In the rows, 128 means zero.
Each row is followed by its group and then its class within the group.
[134 120 110 146 162 137 118 124 121 124 137 145 152 137 139 116 130  94
 127 170 150 155 119 143 147 128 124 252 123 128 150  88 148 152 206]  J69 <31>
[ 93 131 108 121 130 154 127 127 135  76 119 141 149 136 141 101 119 151
 126  77  97 112  84 108 150 131 110 197 112 132 142 133 125 149 127]  J69 <23>
[108 132 106 143 144 117 117 137 127 195 133 103 153 123 131 132 152 147
 124 168 161 149 234 133 115 137 147 168 148 140  86  86 109 139  90]  j403 <20>
[102 141 129 153 138  88 132 162 132 207 143 107 151 117 121 155 121 159
 121 187 169 125 156 147 106 135 146 138 128 120  97  87 131 131 125]  j403 <20>
[116 119 124 132 116 130 124 133 122  61 127 149 138 125 123 104 123 107
 106 119 164 119 128 124 129 131 113 140 133 131 161 141 162 120 182]  J69 <23>
[ 59 107  99 152 134 104 132 140 129  40 134 160 172 157 145 107 122 149
 118 108 148 100 148 133 134 144 128 135 149 141 192  99 115 155 176]  J69 <17>
[ 29 127 104 162 155  96 148 128 118  57 131 161 176 143 109 133 119 102
  99 142 190 112 114 145 158 173 127 183 141 146 156 122 136 158 188]  J69 <17>
[113 137 113 158 150  71 145 127 123 151 135  91 159 144 109 174 130 149
 120 139 188 156 171 129 126 130 146 174 121 151  92  98  65 135  74]  j403 <32>
[ 64 129  86 128 134 105 135 117 123  33 126 153 176 134 121  85 103 109
 115  78 140 117 179 138 157 149 123 226 128 139 177 138 134 143 154]  J69 <17>
[111 127 128 120 129 131 133 111 112 104 139 149 137 124 120 105 106 106
 114 103 153 129 132 127 126 129 131 161 122 117 140 131 118 129 142]  J69 <23>
[ 86 141 126 153 152 108 154 149 122 167 137 125 171 121 125 125 142 168
 131 176 204 127 176 136 118 126 144 125 133 120  67 105 165 129 101]  j403 <20>
[ 89 132 112 140 151  82 143 144 131 166 158 113 165 125 158 125 119 140
 147 177 145 142 148 143 131 146 149 191 128 114 116 139  89 152 106]  j403 <32>
[ 93 125 122 134 147  71 138 143 155 202 128 117 159 130 115 154 146 164
 127 190 186 152 156 142 117 139 155 198 144 125 105  86 130 134 110]  j403 <20>
[118 130 122 143 164  86 126 140 133 209 191 106 148 129 145 140 153 155
 127 185 144 143 182 122  97 131 153 108 144 135 127  84 147 124  93]  j403 <20>
[116 129  81 139 147 131 141 125 136 133 188 131 154 120 120 115 109  94
 114 147 162 123 134 129 132 134 126 137 134 104 146 135 144 143 160]  J69 <23>
[121 141 110 167 145 106 155 129 154 198 141 105 123 131 138 104 131 146
 142 123 118 149 192 142 128 113 129 148 129 154  96 105  53 134  63]  j403 <21>
[103 139  82 127 148 121 106 118 132   4 124 147 150 137  97 109 126 106
 129  80  97 107 133 141 171 168 116 197 140 140 170 133 118 143 198]  J69 <17>
[ 98 151 116 127 155 147 134 122 160  27 120 156 166 134 127  95 104 122
 110 106 113 122  97 133 148 147 111 180 143 141 156 110 149 132 163]  J69 <17>
[118 149 115 165 151  99 141 136 118 172 147  88 157 122 106 119 141 169
 121 235 176 145 147 127 105 131 163 141 121 131 131  97 144 146 118]  j403 <20>
[ 89 126 107 142 135  61 139 139 129 165 130 105 172 129 108 125 126 154
 125 143 179 141 170 129 113 154 150 183 119 126 124  76  99 147 108]  j403 <32>
[ 89 136 100 157 145  92  99 126 101  10 142 114 153 137 121 108 117 120
 110 166 114 133 176 131 135 157 130 132 141 136 201  97 140 144 233]  J69 <31>
[111 116 109 128 144 125 134 122 123  95 117 155 144 129 118 120 119 120
 130 110 154 129 160 126 133 127 111 143 137 132 140 129 129 135 179]  J69 <23>
[ 75 137  94 136 155 105 155 126 126 243 165 128 162 126 119 117 136 127
 115 196 201 191 106 135 124  99 133 247 142 113  81  79  85 160 111]  j403 <21>
[ 66 134  84 157 149 131 112 129 122 159 135 126 138 124 122 127 159 116
 136 165 138 165 127 129 141 135 109 252 152 111 145  85 102 147 227]  J69 <31>
[153 100 117 124 147 101 154 136 131 182 125  89 147 145 129 135 129 122
 122 165 158 146 215 144 124 102 162  84 143 111 114 100 103 123  85]  j403 <21>
[124 123 108 173 122 111 138 124 116  86 120 157 155 135 116 120 134 118
 119 110 160 153  96 132 144 145 119 150 131 143 134 137 116 138 134]  J69 <23>
[125 148 120 153 165 114 126 131 117 187 144  97 155 128 121 152 154 146
 123 230 204 125 152 133 112 139 148 147 134 120 133  92 138 151 130]  j403 <20>
[ 76 134 114 134 138 138 141 113 145  94 122 133 162 144 132 133 107 127
 126  98 171 121 121 128 131 125 133 107 130 139 136 145 119 154 109]  J69 <23>
[158 130 128 124 129 132 127 127 126  36 114  88 123 132 134 111 114 120
 133  98  40  55 212 129 132 133 144  26 123 144 168 140 118 122 110]  J69 <23>
[105 126 111 139 152 106 139 129 129 192 130 121 138 110 130 126 138 139
 137 155 157 154  98 126 130 145 121 209 146 129  99 112 121 134 119]  j403 <21>

Each row is followed by its group and then its class within the group.
[143 132  64 173 116 169  69 122  66 195  64 135 188 146 161 133  85  93
 136 152 132 151 114 168 103 128  87 132 146 130 156 132  86 129 135]  J885 Y
[116 120  65 137 124 149  77 135 132 165  95  98 212 174 222 126  79 134
  90 150 118 131 144 174 129 154 102 133 150 150 133  93 133  86  92]  j95 C
[132 148  83 148 144 137  92 122 104 168 115 164 151 128 151 177 112 109
  96 140 142 106 144 133 163 140 101 125 165 153 130 124 140 145 141]  J943 G
[144 130  69 127 113 147  67  98 127 165 129 109 146 143 184 141 116 117
 107 138 100 103 124 101 128 101 144 151 131 167 142 120 119 118  99]  J885 B
[124 157  88 117 124 120  83 118 139 136 142 178 150 141 190 146 105 135
  88 130 113 118 158 149 166 148 136 121 122 123 142 109 132 105 122]  j95 T
[119 118  48 146 148 132  78 132 119 190 117 135 130 143 198 173  98 136
  85 135 136  85 190  98 166 134 119 129 121 167 144  91 145 126 111]  J943 W
[ 85 104  14 166 141 202  23 117  68 204 157 136 174 123 247 152  27 130
 115 168  98  82 123 151 110 119 106 108  99 202 142 108 114 212 151]  J885 Y
[147 166  92  96  59 145 131 106 155 150 140 127 149 149 175 138 171 141
 112 168 125 109 142 138 163 141 149 121 130 136 138 131 132  90 111]  j95 T
[115 127  60 125 131 152  75 107 120 192 154 145 155 134 205 152 107 106
 116 134 102  81 166 134 118 120 133 117 128 174 129 139 118 143 123]  J885 Y
[124 149  92 122 164 132  81 132 112 187 102 132 142 131 129 168 136 101
 106 123 139 119 185  83 123 125 116 148 144 155 123 127 140 138  96]  J943 W
[121 111  43 186 136 135  68  92 114 182 139 137 147 135 185 137 109 129
 110 131 100 107 202 105 133 126 128 135 131 148 142 110 118 135 111]  J943 G
[120 139  65 140 145 131  86 162 121 171 108 106 123 139 173 158 150 127
  87 105 126  93 199  94 142 124 114 135 119 164 124 110 138 125 107]  J943 W
[154 136  26  97 105 151  77  65 138 131 147 142 158 152 190 104 113 144
 157 172  88 156  92 143 144 137 141 135 163 119 152 119 100 126 139]  j95 T
[134 141 102 130 186 138  94 141 126 180 125 168 109 118 150 157 133 132
 104 118 107 116 204  77 137 129 101 123 149 163 124 116 154 128  70]  J943 G
[163 141  52 111 126 148  69 115 132 157 135 153 146 144 156 140 123 126
 128 124 121 118 128  58 171 130 139 138 131 131 164 114 120 127  93]  J885 B
[142 157  79 117 108 125  68  90 126 142 137 112 146 175 222 119 102 155
 114 169 104 123 134 163 176 154 143 133 140 153 145 109 115  97 136]  j95 T
[147 144  73 114 120 150  65 119 130 128 142 124 113 124 164 155 117 112
 151 116 106 103 166  85 138 115 133 111 159 139 144 108 131 119 106]  J885 B
[141 156  77 140 117 145  93 137 135 179 113 162 164 105 156 164 134 118
 129 136 129 105 160  78 158 133 152 116 142 141 150 127 121 148  83]  J885 Y
[121 141  79 167 150 150  51 105 109 136 131 161 152 136 157 123 109 101
 116 134  99 120 137 124 118 133 114 119 155 141 145 134 119 135 135]  J943 W
[142 141  74 150 132 144  82 141 106 163  92 143 124 153 155 161 121 131
  79 128 128 100 169 102 163 121 132 108 145 137 143 106 130 128  84]  J943 W
[127 113  45 152 123 170  73 110 116 175 122 109 148 121 137 145 108 118
 126 146 103  56 128 119 126 135 118 133 156 122 146 106 115 136 116]  J885 Y
[126 108  63 142 113 148  79 124 180 176 149  83 128 150 200 129 148 144
 152 152  70  99 202 143 156 144 112 121 173 178 200 106 162  60  95]  j95 C
[127 151  65 144 112 118  73 105 136 150 133 109 135 157 211 131  90 170
 104 155 120  92 153 141 144 143 144 116 127 163 145 102 133 111 145]  j95 T
[145 150  78 144 153 138  91 110 124 166 118 141 135 134 182 154 121 128
  93 147 123 104 153 118 138 138 125 126  94 157 132 119 154 152  95]  J943 G
[111 111  26 144 126 146  24 109 110 198 147 108 147 152 202 146  76 127
 114 123  86  75 179 119 137 132 121 114 131 183 155 111 122 115 100]  J885 B

Each row is followed by its group and then its class within the group.
[135 105 122 137 154 139 122 130 113 135 133 141 124 155 138 124 130 136
 135 135 121 140 155 113 122 124 122 156 110  79 153  97 133 131 141]  F j512
[113 116 122 152 155 140 130 124 138 134 136 141 123 128 142 118 125 123
 140 128 133 113 134 108 131 146 130 137 123 128 136 125 102 140 133]  F j512
[140 102 132 129 145 162 129 146 110 122 127 140 116 174 135 113 121 130
 133 153 125 145 165 124 129 130 128 159 113 114 139 118 125 124 127]  F J602
[148  95 134 136 148 119 132 147 146 126 119 120 117 191 129 112 124 126
 138 140 137 148 171 129 127 138 118 143  99 125 129 119 143 124 131]  F J602
[ 99 133 125 123 148 150 141 109 144 119 147 130 144  63 132 129 127 139
 134 125 140  72  80 128 136 128 137 118 143 143 123 134 104 155 106]  U J41
[138  95 149 123 147 100 126 137 116 119 131 142 121 195 135 116 127 137
 137 169 128 148 191 124 118 130 126 137 105 100 115 111 141 125 154]  F J602
[139 111 143 132 159 118 132 124 128 127 133 136 120 145 140 125 120 135
 133 152 130 123 144 119 121 130 107 150 109 115 132 125 128 125 124]  F j512
[105 164 117 136 121 135 117 131 148 111 165 127 126  87 132 126 143 118
 128 107 144  74  93 137 141 118 159  85 170 153 126 141  75 181 141]  U j788
[138  89 150 130 143 111 130 148 105 116 133 148 110 207 128 120 124 122
 134 150 144 183 177 117 122 136 126 148  98 114 127 130 123 132 129]  F j849
[105 131 136 132 131 148 134 117 141 134 128 127 134  74 132 142 127 145
 153 120 139  87 102 111 138 109 141 105 149 149 129 123 137 149 111]  U J41
[125 100 141 145 165 153 130 122 137 153 126 134 133 130 146 117 143 142
 149 145 129 116 148 117 129 139 119 156 109 114 127 120 114 131 138]  F j512
[125 156 129 132 112 152 112 118 138 155 114 128 137  74 122 138 115 126
 126 106 136  91 105 133 139 125 144  95 149 137 123 139 117 157 125]  U J652
[142 101 124 139 152 149 131 140 122 114 126 135 113 166 138 126 127 130
 132 133 139 122 143 139 130 137 131 146 112 117 127 119 117 132 140]  F j512
[ 90 135 132 121 142 148 124 122 138 127 144 128 140  76 131 132 128 130
 133 125 133  95  94 133 154 132 141 120 145 157 125 142 113 139 100]  U J652
[102 148 134 128 129 153 138 104 157 121 147 137 136  45 128 140 135 137
 123 114 137  70  85 137 133 120 141 106 163 135 122 145 100 139 121]  U J41
[100 154 127 126 129 147 144 106 144 132 162 122 142  46 129 137 125 146
 120 114 134  62  96 110 141 115 146  97 178 136 113 139 101 167 109]  U J41
[111 153 138 126 128 156 131 115 147 116 159 131 141  61 137 123 126 124
 123 120 140  79 103 124 130 118 122 112 117 137 126 134 105 155 113]  U J652
[129 109 140 136 148 119 123 139 123 117 129 136 117 178 130 120 124 121
 133 149 127 143 156 123 125 131 123 155 108 113 133 114 127 125 150]  F J602
[127  85 165 118 155 110 133 130 112 114 131 149 102 188 133 122 121 138
 138 160 130 146 166 118 121 132 124 155 123 114 132  99 140 128 104]  F J602
[151  81 145 129 175 117 133 136  96 124 134 140 111 178 124 109 124 141
 131 145 134 140 169 141 125 141  93 157  97 116 142 124 124 134 131]  F J602
[125 143 125 125 126 121 133 155 132 115 150 129 138 109 134 136 126 132
 115 125 131  98 113 117 143 125 142 100 150 136 131 138 107 150 134]  U J652
[ 98 130 171 112 135 133 133 117 131  95 127 141 136  94 112 131 115 123
 130 129 139 109 120 119 150 137 146 132 149 151 118 131 123 137  68]  U J652
[100 157 134 124 115 128 129 124 151 109 165 145 122  85 125 135 137 127
 116 124 146  81  93 128  40 118 152  89 165 148 122 149 104 164 112]  U j788
[120 104 122 144 162 151 132 127 121 149  92 117 137 128 148 124 121 127
 143 123 124 146 120 130 141 151  99 176  90 120 150 123  97 103 145]  F j512
[123 106 151 140 144 140 112 127 120 126 132 122 125 161 149 118 129 130
 134 139 124 143 163 134 129 136 138 155 107 123 135 114 123 126 143]  F j512
[ 92 152 133 127 136 145 141 114 147 126 152 124 145  56 142 129 116 132
 131 120 149  82 103 126 139 122 124 110 147 143 120 137  95 146 115]  U J41
[112 155 136 120 128 162 142  99 138 132 144 117 136  79 133 132 134 132
 116 121 143  86  91 124 126 122 145 110 150 137 126 144 109 146 117]  U J652
[106 154 129 124 104 143 129 119 150 103 153 128 122  93 128 141 135 127
 122 124 133  91 116 119 144 110 149 104 161 143 125 114 108 166 122]  U j788
[134 102 118 138 162 140 134 129 135 146 126 137 125 143 145 126 132 132
 148 143 128 118 143 122 118 137 121 158 119 104 150 100 116 120 140]  F j512
[103 158 142 130 124 142 145 113 134 111 153 131 170  64 107 145 121 139
 134 122 140  74  97 130 135 126 149 106 154 155 123 134 105 154  87]  U J652
[ 91 130 143 130 153 158 133 117 145 113 145 131 147  78 128 139 118 143
 135 118 131  71  93 127 140 131 143 100 140 151 105 134  98 139 101]  U J652
[134 102 131 154 164 133 132 135 125 123 123 138 115 166 136 113 121 133
 135 138 131 132 140 125 125 138 122 172 102 108 124 112 122 120 131]  F j512
[113 154 124 126 124 141 138 125 129 118 170 124 125  71 125 134 134 120
 121 111 130  70 115 124 132 116 149  93 167 155 110 145  95 181 138]  U j788
[ 94 167 128 139 131 154 139 113 151 118 146 125 158  49 128 128 126 126
 186 149 143  74  92 120 149 137 143 103 159 160 122 147 111 157 116]  U J652
[117 107 144 123 137 144 135 113 139 124 149 131 146 110 123 131 148 140
 114 124 134  90 105 132 128 134 137 118 152 142 111 126 117 136 118]  U J41
[109 154 135 136 116 135 131 133 124 105 163 129 110 106 123 127 146 121
 119 111 141  98 123 136 139 120 166  97 140 156 124 146 107 181 126]  U j788

Each row is followed by its group and then its class within the group.
[148 156 146 152  59 149  73 116 170  75  73 113  91  97 138 105  91  99
 152 180 194  56 101 166 109 199 133 130 126 101 116  70 110 112 118]  R j350
[139 135 127 116  96  93 178 129 118  78 104 113 109 116 143 144 115 129
 135 129 175  94 141 118 131 161  98 108 110 111 111  57 153 113  98]  P j38
[140 133 136 132  43 126 104 127 173  78 108 102  75 117 125  92  81  77
 132 127 178  57 144 134 126 104 147 102 109 131 111  67 103 106 152]  M j955
[155 132 139 120  66 128 116 131 148  92  98  95 101 123 147 131  81  95
 144 135 167 106 138 107 124 115 136 120 141 124 132  80 123 107 127]  M j783
[160 135 121 137  28 141  91 113 178  69 113 109  82 139 128 111  83  87
 126 129 178  78 144 128 139 109 134  95 133 113 102  75 111 129 147]  M j955
